array([[ 151.22, -118.85,  -78.56,  -46.68,   95.00,  -19.62,  -88.78],
       [ 158.98,   63.99, -214.93, -101.18,  189.80,  -44.67, -167.16]]) 151.22, -167.16

array([[-0.140,  0.035,  0.008, -0.060, -0.030, -0.099,  0.077],
       [ 0.153,  0.048, -0.001, -0.021, -0.016,  0.009, -0.017]]) -0.140, -0.017

array([[-0.16, -0.01,  0.22,  0.08,  0.00, -0.07, -0.05],
       [ 0.04, -0.10, -0.03, -0.03,  0.09,  0.15,  0.06],
       [-0.03,  0.22,  0.06, -0.13, -0.12, -0.05,  0.11]]) -0.16, 0.11

array([[-0.15,  0.05,  0.07,  0.05,  0.02,  0.06],
       [-0.06, -0.08,  0.08,  0.15, -0.05, -0.04],
       [-0.01,  0.00, -0.05, -0.05,  0.00,  0.00]]) -0.15, 0.00

array([[-0.044,  0.038, -0.016,  0.072, -0.056, -0.060, -0.130],
       [ 0.002, -0.019, -0.048, -0.083,  0.062,  0.000,  0.135]]) -0.044, 0.135

array([[-0.19,  0.08,  0.12,  0.19],
       [ 0.17,  0.09,  0.08,  0.06]]) -0.19, 0.06

array([ -0.351, -18.559,  -9.767,  13.755,  -7.315]) -0.351, -7.315

array([-175.20, -118.85,  -68.85,  116.89]) -175.20, 116.89

array([[ 0.08,  0.00, -0.02, -0.10,  0.16,  0.10],
       [ 0.04, -0.21,  0.13, -0.10, -0.12, -0.01],
       [-0.03, -0.15,  0.04, -0.17, -0.14,  0.03]]) 0.08, 0.03
---
[-6.06  5.54  2.40 -2.56 -4.57] => -6.06
[ 0.68 -6.66 -1.12 -1.51] => 0.68
[-2.00 -2.11 -3.14 -2.76 -7.12  3.33] => -2.00
[ 7.80 -4.40  3.54 -2.19  3.23 -5.30] => 7.80
[-6.84  7.83 -4.84  5.33  7.22  5.92] => -6.84
[-0.03 -5.78  0.89  1.87  0.34 -3.79 -6.78] => -0.03
[ 1.86 -7.59 -2.73 -2.93 -4.32 -6.19] => 1.86
[ 0.27 -4.47 -7.16  3.24  5.10] => 0.27
[ 0.93 -5.36  3.68  2.65 -6.80 -0.93  0.01] => 0.93
---
[[3634, 5920, 7537, 7137, 8155, 8113, 4412], [3322, 3601, 7321, 8048, 9204, 7173, 6164], [7011, 7207, 6897, 4778, 2276, 3447, 5004]] out 3634, 5004
[-28, 36, 22, 8] out -28, 8
[[16, 79, 98, 54], [98, 56, 15, 31]] out 16, 31
[-227, -926, 969, -110, 762, -343, -174] out -227, -174
[[202, 301, -194, -11, -937, -657], [-414, -730, -813, 185, -230, 540]] out 202, 540
[590, 785, 314, 663, 235, 550] out 590, 550
---
[ 2.15 -7.22 -5.67 -7.73 -1.60  1.36] Out: 2.15, 1.36

[ 2.59 -0.58 -6.95 -2.01 -3.87 -1.11 -4.03] Out: 2.59, -4.03

[-0.04  3.85 -0.72  7.34  5.09 -1.24  1.24] Out: -0.04, 1.24

[ 3.14 -2.44 -6.03 -5.11 -7.01  1.97] Out: 3.14, 1.97

[ 0.83 -4.65  4.19  6.22  6.49] Out: 0.83, 6.49

[[ 2.94  1.24 -6.21  4.72 -0.29 -3.42  0.84]
 [ 3.96  3.84 -3.86  2.31  2.75 -1.39 -2.66]] Out: 2.94, -2.66

[[-3.32  5.13  0.20  6.06 -1.12]
 [-0.55  2.57  7.47  5.23  0.74]] Out: -3.32, 0.74

[ 1.50  3.08  3.40  5.76 -0.06  3.79] Out: 1.50, 3.79
---
[[90, 251, 34, 171, 57, 128, 37], [91, 118, 178, 110, 181, 79, 155]] yields 34
[[6609, 2249, 4351, 5875, 6445, 6273, 4564], [1215, 6357, 4771, 5435, 8145, 2435, 9905]] yields 4351
[[14, 15, 10, 76, 15], [32, 55, 28, 79, 17]] yields 10
[[7502, 2755, 8281, 1463, 5653, 3010, 5320], [2428, 2025, 1886, 6561, 8561, 4306, 2150]] yields 8281
[[152, 108, 148, 152, 194], [149, 174, 18, 144, 67]] yields 148
[[3332, 4403, 3042, 3595, 2721, 5392], [4298, 8542, 4474, 3035, 2520, 3684]] yields 3042
[[307, 257, 338, 76, 632, 256, 348], [416, 269, 494, 5, 844, 245, 382]] yields 338
[[183, -140, -691, 635, -73], [-188, 21, -15, -189, -388]] yields -691
[[136, 821, 620, 246], [123, 683, 765, 47]] yields 620
---
221  140  155  178  183   59   21 ans = 221, 183

24  91  60  21 ans = 91, 60

8434  4082  7534  1232 ans = 8434, 7534

9  4  0  5 ans = 9, 5

75  63  26  60  38   7  47 ans = 75, 63

-46  -40   12   41   29 ans = 41, 29

-12  -19    1   31  -36   19 ans = 31, 19

 17   22    3  -15    2   14
 19   16   21   19   14   18
 14   30  -17  -41  -16    8
ans = 30, 22
---
 1.24  -2.64  -0.20  -3.17  -0.08   5.03
 1.31  -4.84  -6.07  -7.05   1.10   4.89
 2.45  -3.36  -0.89  -4.48  -0.03   6.59
--> -0.08

 7.38   7.13  -2.74   4.19   0.51
-6.31  -2.98   4.98  -5.95   6.41
 0.57  -0.97  -1.30   0.58  -4.79
--> 4.19

-1.06   1.55  -0.75  -0.03   5.98   2.20
-1.74   3.76  -0.56   2.74   7.13   3.77
 6.01   3.58   7.74   4.14  -0.42  -1.63
--> 5.98

-3.26  -6.96  -4.42  -4.46   4.83
-0.32   0.64   0.21   0.14  -0.07
-2.21   0.88  -4.02   4.38   0.25
--> -4.46

 1.08   3.67  -0.19   5.57  -1.29  -0.19  -0.81
-0.25  -0.55  -0.16  -0.60   0.27  -0.53   0.01
-0.04   1.22   0.32   1.70  -0.56   0.91  -0.23
--> -0.19

-3.84  -0.71   4.40  -3.17  -1.67   4.69
 5.35   5.91   0.80  -5.06  -6.13  -1.46
-3.77   3.11  -1.10  -1.13   2.95  -3.71
--> -1.67

-2.01  -5.38   1.14  -1.50   2.43   2.32
 1.90   1.46  -0.06  -2.17  -5.80   1.32
-0.18   3.30   0.76   1.33   0.75   1.36
--> 2.43
---
[208, 21, 76, 73] ans = 73, 208
[3005, 1825, 6692, 8138, 2783] ans = 2783, 3005
[75, 23, 21, 56] ans = 56, 75
[[5, 5, 7, 5, 5, 8], [6, 5, 7, 5, 2, 4], [6, 7, 7, 9, 4, 5]] ans = 8, 6
[-6, -420, -854, 871] ans = 871, -6
[935, 192, 352, 362] ans = 362, 935
